Below is a small trained network, with its code and all its weights. Each question gives an input and a target symbol and asks what happens when units are switched off, that is, made to give their printed mean instead of their output.

import numpy as np


def w(rows, s, z=0):
    codes = np.array(rows[::2]) - 128.0
    scale = np.full(codes.shape[1], s)
    scale[-1] = z or s
    return codes * scale


def f(y):
    return np.maximum(y, 0)


def softmax(a):
    e = np.exp(a - a.max(-1, keepdims=True))
    return e / e.sum(-1, keepdims=True)


def log_softmax(a):
    a = a - a.max(-1, keepdims=True)
    return a - np.log(np.exp(a).sum(-1, keepdims=True))


def net(x, mask):
    ids = ['ΔΞΣαβεζηλμπ'.index(c) for c in x.split()]
    T = len(ids)
    res = E[ids] + P[:T]
    r = res
    for j in range(3):
        rows = slice(3 * j, 3 * j + 3)
        q, k, v = (r @ M[0][rows].T for M in (Q, K, V))
        z = softmax(np.where(np.tri(T) > 0, q @ k.T / 3**0.5, -1e9)) @ v
        o = O[0][rows]
        res = res + np.where(mask[j], z, o[:, -1]) @ o[:, :-1]
    y = f(res @ A[0][:, :-1].T + A[0][:, -1])
    res = res + np.where(mask[3:19], y, B[0][:, -1]) @ B[0][:, :-1]
    return log_softmax(res[-1] @ U[:, :-1].T + U[:, -1])


Q, K, V, O, A, B = {}, {}, {}, {}, {}, {}
E = w([
[182,90,152,127,132,144,203,129,145,99,166,142],'Δ',
[88,225,171,165,141,83,180,153,163,125,134,147],'Ξ',
[180,93,86,202,144,151,105,142,162,205,47,157],'Σ',
[194,167,153,65,213,150,111,101,124,142,124,132],'α',
[87,110,114,124,180,114,104,52,180,76,75,126],'β',
[158,133,174,150,150,221,97,82,117,207,182,78],'ε',
[89,93,166,123,96,251,121,153,142,134,103,111],'ζ',
[76,142,103,147,99,174,167,68,90,161,69,132],'η',
[132,151,154,13,6,111,132,76,142,132,142,126],'λ',
[146,152,62,102,85,153,142,143,183,101,111,103],'μ',
[173,109,131,73,92,158,167,154,107,209,117,57],'π',
],0.021)
P = w([
[103,141,176,165,164,71,75,198,134,147,205,254],'0',
[151,153,140,157,153,114,111,121,197,101,158,235],'1',
[175,141,114,141,125,138,110,104,192,87,142,204],'2',
[145,167,101,159,118,116,137,85,202,118,124,132],'3',
[170,188,103,155,93,112,130,71,187,116,142,99],'4',
[211,227,111,146,64,124,100,84,185,108,128,66],'5',
],0.0089)
Q[0] = w([
[166,175,149,180,131,130,148,133,207,133,152,109],'h0',
[90,120,142,116,101,157,185,128,131,159,157,142],'h0',
[133,197,159,145,106,255,137,51,181,139,39,139],'h0',
[168,172,146,154,171,169,151,78,251,177,102,92],'h1',
[112,163,137,124,81,97,181,55,134,211,112,74],'h1',
[160,168,146,88,61,220,83,96,190,120,132,194],'h1',
[79,55,131,125,129,86,77,209,20,113,137,125],'h2',
[116,151,135,122,163,195,134,37,149,133,147,198],'h2',
[195,204,146,78,66,140,163,148,176,141,122,178],'h2',
],0.0089)
K[0] = w([
[108,142,115,141,102,152,98,115,144,159,83,75],'h0',
[131,127,93,116,102,78,120,125,145,153,123,122],'h0',
[127,144,96,107,86,139,162,124,158,139,118,40],'h0',
[138,122,126,93,84,173,119,85,126,129,99,55],'h1',
[190,116,99,127,126,137,143,117,122,103,83,106],'h1',
[115,143,95,101,101,102,126,145,114,148,104,39],'h1',
[144,90,200,166,145,83,137,163,146,145,153,250],'h2',
[66,127,91,67,106,138,102,160,112,113,108,112],'h2',
[118,132,114,126,147,116,114,131,130,100,123,44],'h2',
],0.013)
V[0] = w([
[88,116,180,108,124,156,109,119,148,192,62,140],'h0',
[118,99,209,34,156,126,155,229,107,73,52,104],'h0',
[160,53,78,110,110,168,151,100,154,155,200,110],'h0',
[137,196,137,95,58,64,89,125,164,116,92,154],'h1',
[153,106,132,153,39,162,162,144,37,158,168,100],'h1',
[199,127,156,142,148,40,211,115,81,195,27,109],'h1',
[82,118,12,166,64,111,76,155,114,147,102,72],'h2',
[167,123,138,102,177,95,31,118,195,159,175,77],'h2',
[68,78,169,164,97,118,134,2,75,153,126,133],'h2',
],0.0068)
O[0] = w([
[150,75,242,137,62,129,77,51,88,93,143,1,217],'h0',
[145,94,184,235,154,183,198,92,157,219,151,38,4],'h0',
[87,163,136,177,115,102,202,89,93,99,180,179,194],'h0',
[60,73,148,191,220,142,187,124,63,49,15,164,211],'h1',
[104,175,216,99,104,155,139,97,184,93,119,204,133],'h1',
[156,3,215,118,99,41,174,216,205,159,97,150,69],'h1',
[154,71,57,131,174,216,87,126,140,130,169,239,81],'h2',
[99,91,33,156,100,47,116,33,143,239,120,124,162],'h2',
[249,81,166,234,150,98,25,148,99,52,152,227,108],'h2',
],0.0063,0.0042)
A[0] = w([
[107,108,106,176,197,80,127,54,174,74,104,141,101],'n0',
[114,183,84,29,138,145,126,40,201,115,139,198,138],'n1',
[63,122,146,44,97,79,147,157,110,1,155,68,46],'n2',
[163,242,134,202,180,168,175,165,172,159,112,197,127],'n3',
[228,127,109,114,140,90,171,38,140,107,129,143,83],'n4',
[187,155,66,122,96,128,176,139,124,145,163,112,61],'n5',
[135,85,166,186,182,130,138,174,81,111,91,58,92],'n6',
[138,185,170,59,160,125,113,142,85,161,138,130,12],'n7',
[217,153,51,238,172,115,69,151,205,203,72,161,77],'n8',
[225,155,117,175,212,90,155,142,161,166,109,100,132],'n9',
[156,106,105,160,102,147,208,144,24,98,197,103,192],'n10',
[133,28,111,123,137,121,116,228,101,187,102,162,1],'n11',
[116,156,131,144,177,176,70,162,183,65,155,204,113],'n12',
[124,154,124,75,199,46,69,50,176,129,136,146,68],'n13',
[37,97,136,188,92,189,118,148,193,160,127,121,77],'n14',
[128,176,127,171,138,109,154,196,132,124,169,117,26],'n15',
],0.0066,0.0021)
B[0] = w([
[174,189,105,131,55,70,103,149,119,197,195,164,204],'n0',
[119,44,124,172,204,172,105,172,126,176,124,136,254],'n1',
[85,177,75,91,164,157,106,83,179,127,97,180,169],'n2',
[96,48,130,118,144,81,192,89,128,89,204,123,211],'n3',
[123,117,184,127,221,142,119,206,151,149,122,103,201],'n4',
[183,176,122,164,154,77,116,78,117,179,125,149,159],'n5',
[94,117,226,150,138,124,127,127,158,178,106,193,147],'n6',
[113,184,93,126,154,187,189,167,113,114,75,183,159],'n7',
[146,145,109,56,173,78,86,103,83,106,192,64,210],'n8',
[84,94,160,102,189,136,200,166,66,26,113,86,186],'n9',
[251,146,99,88,85,100,133,113,195,205,115,196,146],'n10',
[102,186,193,36,110,157,124,78,72,99,141,156,147],'n11',
[119,125,67,165,3,151,155,132,61,167,103,55,197],'n12',
[103,127,164,165,59,131,98,226,159,170,88,157,209],'n13',
[222,72,83,168,133,57,99,145,162,1,125,118,166],'n14',
[74,136,137,142,84,157,113,208,73,111,253,160,146],'n15',
],0.0061,0.0088)
U = w([
[99,152,130,126,77,112,167,173,127,101,179,112,24],'Δ',
[123,115,169,128,158,164,142,218,123,123,94,96,31],'Ξ',
[97,126,142,2,96,129,95,90,170,70,119,156,106],'Σ',
[149,116,122,101,38,112,189,152,109,178,73,52,107],'α',
[157,60,111,121,131,71,108,124,102,91,147,84,174],'β',
[155,121,112,186,100,111,72,171,176,180,115,138,69],'ε',
[141,154,159,160,120,183,106,78,146,141,179,66,118],'ζ',
[142,84,126,131,49,190,109,209,116,50,116,75,209],'η',
[144,119,157,176,95,126,160,61,68,102,42,177,213],'λ',
[96,57,59,117,117,175,155,137,130,144,141,129,135],'μ',
[190,33,143,128,88,120,183,143,207,146,149,141,249],'π',
],0.0058,0.0019)

Each question gives the input, a string of symbols that net reads in full, and the target symbol t.
The units are the heads (3 rows each of Q, K, V and O) and the neurons (one row each of A and B). Each row of codes is followed by its name. A weight is (code - 128) times the scale printed after its matrix; where a second scale follows, it is the last column's (O, A, B and U).
mask holds one flag per unit, heads first, then neurons. A switched-off unit (its flag False) gives its mean, the last column of its rows in O or B, instead of its output. The means were averaged over made-up inputs and are rounded, as every weight is.
A unit's drop is (log p(t) with every unit on - log p(t) with that unit switched off) / (log p(t) with every unit on - log p(t) with every unit switched off).
The circuit of an input: a set's keep is (log p(t) with only the set's units on - log p(t) with every unit switched off) / (log p(t) with every unit on - log p(t) with every unit switched off). Starting from the 12 units with the biggest drops (on a tie, the unit counted first), units are removed one at a time, each time the one whose removal leaves the highest keep (on an exact tie, the one counted first), for as long as the keep stays at least 0.8.
units of the circuit, in order: the units of the circuit, biggest drop first
most important unit: the unit with the biggest drop
k most important neurons: the k neurons with the biggest drops, biggest first
which heads matter: for each layer, one digit per head in row order, 1 if its drop is at least 0.15 and else 0, layers parted by /
input μ Δ β α η β, target η: units of the circuit, in order => h2, n12
input α ε ε π λ, target π: most important unit => h1
input Ξ η Σ α λ Σ, target λ: which heads matter => 010
input Σ Ξ μ ε, target μ: units of the circuit, in order => h2, h0, n1
input μ λ π ε, target π: which heads matter => 010
input Ξ α Σ, target α: which heads matter => 001
input λ η η Ξ Ξ, target η: which heads matter => 101
input π Δ Σ μ ζ, target μ: units of the circuit, in order => h2, h0
input α Σ α π α β, target π: units of the circuit, in order => h1, h0
input μ Δ Δ, target μ: which heads matter => 111
input Δ π ζ, target π: which heads matter => 110
input η Σ β π Δ, target π: which heads matter => 010
input Σ η ζ Ξ μ Σ, target μ: units of the circuit, in order => h2, h0
input Δ Σ α, target α: which heads matter => 011
input Σ ζ ζ ζ ζ, target ζ: which heads matter => 110
input Ξ ε Σ, target β: units of the circuit, in order => n8
input ζ η μ β, target μ: units of the circuit, in order => h2, n1
input α π Ξ, target π: units of the circuit, in order => h1, n3
input Σ Σ Ξ μ α, target μ: units of the circuit, in order => h2, h0, n1
input Σ α α α ε, target ε: most important unit => h0
input Σ π Σ α, target Ξ: 2 most important neurons => n4, n9
input λ β α β, target ε: units of the circuit, in order => n0, n13, h2
input α α β Σ, target β: units of the circuit, in order => n8, h1
input Σ α η Ξ ζ α, target Ξ: 2 most important neurons => n4, n7
